Below are the code and all the weights of a small trained network. Each question names an input and a class and asks about switching units off, where a switched-off unit gives its printed mean instead of its output.

import numpy as np


def w(rows, s, z=0):
    codes = np.array(rows[::2]) - 128.0
    scale = np.full(codes.shape[1], s)
    scale[-1] = z or s
    return codes * scale


def norm(h):
    return h / np.sqrt((h * h).mean(-1, keepdims=True) + 1e-5)


def f(y):
    return y / 2 * (1 + np.tanh(0.7978845608 * (y + 0.044715 * y**3)))


def log_softmax(a):
    a = a - a.max(-1, keepdims=True)
    return a - np.log(np.exp(a).sum(-1, keepdims=True))


def net(x, mask):
    res = np.array(x, float).reshape(1, 2) / 4 @ E
    u = 0
    for l in range(3):
        y = f(norm(res) @ A[l][:, :-1].T + A[l][:, -1])
        res = res + np.where(mask[u : u + 9], y, B[l][:, -1]) @ B[l][:, :-1]
        u += 9
    return log_softmax(norm(res)[-1] @ U[:, :-1].T + U[:, -1])


A, B = {}, {}
E = w([
[130,105,184,87,52,72,143,247,205],'x0',
[149,128,188,62,126,132,182,49,255],'x1',
],0.0095)
A[0] = w([
[146,162,55,118,142,169,76,173,32,26],'L0N1',
[120,115,91,147,191,164,141,74,157,24],'L0N2',
[149,75,140,129,112,132,67,188,159,167],'L0N3',
[98,133,145,113,158,36,92,182,195,75],'L0N4',
[136,121,129,41,104,56,53,142,183,21],'L0N5',
[2,203,26,116,189,174,93,135,108,89],'L0N6',
[115,84,211,86,206,183,184,158,194,87],'L0N7',
[83,48,177,132,143,177,114,91,78,115],'L0N8',
[210,169,142,92,178,185,132,163,45,255],'L0N9',
],0.0075,0.0021)
B[0] = w([
[236,128,153,20,158,104,105,82,99,253],'L0N1',
[84,162,74,189,140,69,97,216,183,178],'L0N2',
[58,167,139,187,166,177,124,70,179,197],'L0N3',
[90,178,131,136,91,122,133,10,55,200],'L0N4',
[112,188,178,213,130,118,218,174,119,190],'L0N5',
[212,49,140,152,105,132,135,170,89,228],'L0N6',
[90,67,81,103,189,143,3,221,39,204],'L0N7',
[152,140,94,217,148,46,131,131,107,152],'L0N8',
[115,18,155,67,73,81,78,125,234,197],'L0N9',
],0.0064)
A[1] = w([
[198,147,124,87,64,130,142,54,244,26],'L1N1',
[81,110,86,87,107,89,74,159,140,189],'L1N2',
[181,72,94,170,172,208,86,43,79,151],'L1N3',
[82,180,187,128,103,215,134,45,146,97],'L1N4',
[140,162,121,30,214,190,174,92,212,61],'L1N5',
[233,66,126,78,161,156,185,171,128,23],'L1N6',
[117,146,59,113,55,134,108,32,129,80],'L1N7',
[144,26,144,127,190,203,129,111,254,5],'L1N8',
[211,54,196,137,55,129,198,46,160,190],'L1N9',
],0.0072,0.0026)
B[1] = w([
[147,93,28,140,195,92,118,170,61,134],'L1N1',
[118,144,94,91,144,127,129,38,119,183],'L1N2',
[39,208,219,126,78,187,218,167,249,253],'L1N3',
[226,117,11,102,124,75,121,119,127,168],'L1N4',
[88,83,184,134,17,173,61,253,30,167],'L1N5',
[41,142,92,156,68,117,90,189,92,173],'L1N6',
[88,150,193,200,161,45,125,102,99,127],'L1N7',
[146,92,184,27,129,121,74,137,138,168],'L1N8',
[107,187,45,172,208,81,144,31,144,154],'L1N9',
],0.0081,0.0064)
A[2] = w([
[184,66,197,102,128,131,68,152,56,64],'L2N1',
[110,123,179,102,189,206,138,37,124,133],'L2N2',
[123,137,202,212,135,217,160,83,171,2],'L2N3',
[165,92,174,92,134,98,74,142,125,150],'L2N4',
[209,136,132,57,196,52,174,60,150,125],'L2N5',
[76,163,228,206,58,115,217,167,182,64],'L2N6',
[74,134,89,164,255,64,108,61,99,225],'L2N7',
[121,74,139,134,195,151,80,182,168,60],'L2N8',
[31,148,126,173,199,175,76,183,104,102],'L2N9',
],0.0095,0.0035)
B[2] = w([
[19,33,203,15,82,137,77,161,124,187],'L2N1',
[37,169,189,78,58,66,217,205,145,144],'L2N2',
[54,219,85,168,84,64,243,119,160,163],'L2N3',
[89,85,120,214,117,236,105,144,55,170],'L2N4',
[253,170,4,206,128,138,104,68,57,140],'L2N5',
[36,222,148,171,133,47,221,100,172,246],'L2N6',
[185,75,19,231,110,147,21,63,43,154],'L2N7',
[206,51,98,107,71,116,106,124,3,139],'L2N8',
[227,168,54,201,180,60,178,71,172,157],'L2N9',
],0.0072,0.013)
U = w([
[15,252,167,182,84,47,206,141,186,235],'0',
[27,44,195,49,57,167,34,201,62,238],'1',
[179,119,30,211,145,114,61,66,68,252],'2',
[182,157,153,46,210,229,139,98,194,2],'3',
[210,147,171,51,168,198,141,106,206,2],'4',
[202,170,158,22,213,230,148,95,186,2],'5',
[205,158,170,47,202,206,151,109,175,2],'6',
[190,124,178,74,204,199,127,97,224,2],'7',
],0.012,0.0062)

Each question gives the input, the list of numbers given to net, and the class t.
The units are the neurons (one row each of A and B). Each row of codes is followed by its name. A weight is (code - 128) times the scale printed after its matrix; where a second scale follows, it is the last column's (A, B and U).
mask holds one flag per neuron, layer by layer. A switched-off neuron (its flag False) gives its mean, the last column of its row in B, instead of its output. The means were averaged over made-up inputs and are rounded, as every weight is.
A unit's drop is (log p(t) with every unit on - log p(t) with that unit switched off) / (log p(t) with every unit on - log p(t) with every unit switched off).
unit that matters most: the unit with the biggest drop
top k neurons: the k neurons with the biggest drops, biggest first
top k neurons in layer l: the k neurons of layer l with the biggest drops, biggest first
drop of u: that unit's drop, to one decimal
input [0,-1], class 2: unit that matters most -> L1N9
input [-3,-2], class 2: top 2 neurons -> [L1N9 L0N9]
input [-8,-8], class 0: top 2 neurons in layer 1 -> [L1N3 L1N4]
input [-7,-6], class 0: top 2 neurons -> [L1N3 L0N7]
input [-3,1], class 2: top 2 neurons -> [L0N9 L0N2]
input [4,-5], class 1: top 2 neurons in layer 1 -> [L1N3 L1N9]
input [-7,-7], class 0: top 2 neurons -> [L0N7 L1N3]
input [-3,3], class 2: top 3 neurons -> [L0N2 L0N1 L1N3]
input [-6,-6], class 0: top 4 neurons in layer 1 -> [L1N3 L1N4 L1N8 L1N5]
input [1,1], class 2: top 2 neurons in layer 0 -> [L0N6 L0N5]
input [-5,7], class 1: top 2 neurons -> [L1N5 L1N8]
input [-2,4], class 1: top 2 neurons -> [L0N4 L1N8]
input [-3,-1], class 2: top 4 neurons -> [L1N9 L0N9 L0N1 L0N7]
input [3,-1], class 2: top 3 neurons in layer 0 -> [L0N4 L0N3 L0N2]
input [-6,8], class 1: top 2 neurons -> [L1N8 L1N5]
input [3,-5], class 1: top 2 neurons -> [L1N3 L1N9]
input [-8,-4], class 0: drop of L1N3 -> 6.1
input [-7,-4], class 0: drop of L1N3 -> 8.1
input [2,1], class 2: drop of L1N3 -> 0.8
